Here is a tiny trained network, its code and every weight. The questions are about switching its units off for an input and a class, where a switched-off unit gives its printed mean instead of its output.

import numpy as np


def w(rows, s, z=0):
    codes = np.array(rows[::2]) - 128.0
    scale = np.full(codes.shape[1], s)
    scale[-1] = z or s
    return codes * scale


def f(y):
    return y / 2 * (1 + np.tanh(0.7978845608 * (y + 0.044715 * y**3)))


def log_softmax(a):
    a = a - a.max(-1, keepdims=True)
    return a - np.log(np.exp(a).sum(-1, keepdims=True))


def net(x, mask):
    res = np.array(x, float).reshape(1, 5) / 4 @ E
    y = f(res @ A[0][:, :-1].T + A[0][:, -1])
    res = res + np.where(mask, y, B[0][:, -1]) @ B[0][:, :-1]
    return log_softmax(res[-1] @ U[:, :-1].T + U[:, -1])


A, B = {}, {}
E = w([
[94,178,213,199,215,209],'x0',
[42,162,152,212,30,102],'x1',
[175,69,246,90,64,142],'x2',
[115,201,176,61,156,23],'x3',
[221,144,139,254,134,58],'x4',
],0.0088)
A[0] = w([
[197,143,110,106,169,144,86],'n1',
[215,99,133,79,195,151,59],'n2',
[82,89,128,92,107,190,99],'n3',
[70,94,118,89,157,132,89],'n4',
[185,99,83,89,156,138,84],'n5',
[151,106,201,95,84,125,80],'n6',
[83,116,112,96,138,141,93],'n7',
[154,74,221,103,80,154,48],'n8',
[68,125,124,91,124,142,78],'n9',
[76,141,35,153,161,145,77],'n10',
[108,115,89,112,40,79,56],'n11',
[116,155,56,163,188,88,116],'n12',
[170,87,85,100,77,84,80],'n13',
[199,127,107,79,171,161,91],'n14',
[135,168,169,117,179,34,112],'n15',
[161,83,99,133,135,189,105],'n16',
[59,143,151,177,4,120,48],'n17',
[116,176,163,55,175,55,56],'n18',
[154,71,201,111,113,150,94],'n19',
[164,83,200,141,80,135,83],'n20',
[100,187,71,149,148,133,19],'n21',
[122,164,204,155,206,165,5],'n22',
[109,166,199,146,168,191,76],'n23',
[181,104,71,80,106,95,85],'n24',
[180,141,217,121,80,141,84],'n25',
[107,156,158,105,159,69,52],'n26',
[95,100,122,54,164,157,89],'n27',
[168,56,79,166,127,196,139],'n28',
[186,97,126,88,186,123,89],'n29',
[158,165,150,65,192,80,121],'n30',
[172,81,70,207,114,196,111],'n31',
[102,151,125,86,118,171,80],'n32',
[169,93,78,84,114,104,103],'n33',
[88,191,50,111,173,115,109],'n34',
[147,99,79,93,65,85,103],'n35',
[237,109,120,199,148,77,125],'n36',
[72,151,133,152,57,87,45],'n37',
[52,83,141,82,122,163,119],'n38',
[92,153,92,75,119,179,106],'n39',
[123,152,174,131,206,174,100],'n40',
[88,123,141,64,114,155,107],'n41',
[124,86,82,102,117,72,64],'n42',
],0.011,0.003)
B[0] = w([
[58,180,130,222,189,73,183],'n1',
[65,182,102,170,173,82,232],'n2',
[166,175,142,135,91,109,225],'n3',
[183,163,135,171,136,87,192],'n4',
[76,127,148,158,148,132,202],'n5',
[138,72,26,40,206,81,200],'n6',
[200,138,147,147,133,91,179],'n7',
[131,83,35,48,188,85,224],'n8',
[187,155,139,194,117,76,187],'n9',
[144,83,34,18,210,92,244],'n10',
[107,78,188,160,169,188,215],'n11',
[188,78,49,52,224,85,238],'n12',
[161,65,172,156,165,195,211],'n13',
[32,163,77,181,157,65,212],'n14',
[152,178,161,48,25,184,239],'n15',
[60,229,151,53,38,185,196],'n16',
[14,213,115,179,189,98,237],'n17',
[118,181,145,50,51,166,239],'n18',
[140,93,59,56,186,81,206],'n19',
[140,131,47,86,164,77,195],'n20',
[136,115,82,90,188,116,196],'n21',
[153,57,192,139,159,204,228],'n22',
[129,39,173,154,184,209,228],'n23',
[99,34,186,162,169,210,221],'n24',
[147,105,67,101,164,101,204],'n25',
[135,172,137,69,69,202,185],'n26',
[165,182,152,172,145,82,230],'n27',
[94,215,145,29,1,185,232],'n28',
[33,231,103,179,190,76,206],'n29',
[47,169,147,95,17,160,235],'n30',
[158,181,150,62,43,191,232],'n31',
[181,160,164,153,132,100,181],'n32',
[108,81,176,177,156,183,211],'n33',
[153,73,90,75,168,125,254],'n34',
[139,78,189,146,173,230,224],'n35',
[245,197,171,201,92,25,238],'n36',
[49,184,120,177,145,135,195],'n37',
[180,200,142,173,104,93,233],'n38',
[208,154,168,146,130,72,221],'n39',
[113,2,196,187,190,232,223],'n40',
[199,131,140,167,122,73,211],'n41',
[143,67,177,135,164,196,195],'n42',
],0.0066,0.008)
U = w([
[156,76,44,71,161,92,119],'0',
[114,48,201,181,144,187,105],'1',
[4,171,126,198,135,92,109],'2',
[253,162,167,193,96,65,115],'3',
[98,165,151,58,38,169,98],'4',
[114,112,143,130,93,113,254],'5',
],0.013,0.0079)

Each question gives the input, the list of numbers given to net, and the class t.
The units are the neurons (one row each of A and B). Each row of codes is followed by its name. A weight is (code - 128) times the scale printed after its matrix; where a second scale follows, it is the last column's (A, B and U).
mask holds one flag per neuron, in row order. A switched-off neuron (its flag False) gives its mean, the last column of its row in B, instead of its output. The means were averaged over made-up inputs and are rounded, as every weight is.
A unit's drop is (log p(t) with every unit on - log p(t) with that unit switched off) / (log p(t) with every unit on - log p(t) with every unit switched off).
The circuit of an input: a set's keep is (log p(t) with only the set's units on - log p(t) with every unit switched off) / (log p(t) with every unit on - log p(t) with every unit switched off). Starting from the 12 units with the biggest drops (on a tie, the unit counted first), units are removed one at a time, each time the one whose removal leaves the highest keep (on an exact tie, the one counted first), for as long as the keep stays at least 0.8.
circuit, biggest first: the units of the circuit, biggest drop first
k most important neurons: the k neurons with the biggest drops, biggest first
drop when u is switched off: that unit's drop, to one decimal
input [5,-1,-5,-7,-7], class 3: most important neuron -> n39
input [-7,-8,-7,0,-8], class 2: 2 most important neurons -> n14, n29
input [-1,-3,6,-8,-2], class 4: 2 most important neurons -> n28, n16
input [-3,-7,3,7,0], class 2: circuit, biggest first -> n29, n2
input [-4,6,-1,1,-5], class 2: 2 most important neurons -> n17, n37
input [8,-8,-6,3,4], class 1: 2 most important neurons -> n40, n22
input [2,-1,-3,-8,7], class 4: 2 most important neurons -> n28, n31
input [0,5,-2,-7,-2], class 4: 2 most important neurons -> n31, n28
input [-5,7,7,-3,2], class 0: 2 most important neurons -> n8, n6
input [-8,1,1,-8,-1], class 1: 4 most important neurons -> n13, n35, n24, n11
input [7,7,-4,-6,4], class 1: 2 most important neurons -> n23, n22
input [-8,8,-4,-7,8], class 1: 3 most important neurons -> n11, n35, n13
input [-8,-8,-2,-3,5], class 1: 3 most important neurons -> n24, n13, n35
input [4,-2,6,-8,0], class 4: circuit, biggest first -> n28
input [6,0,-1,-8,4], class 4: drop when n31 is switched off -> 0.4
input [-3,7,3,-5,5], class 2: drop when n17 is switched off -> 1.0
input [-2,-7,-1,-6,-3], class 2: drop when n28 is switched off -> 0.0
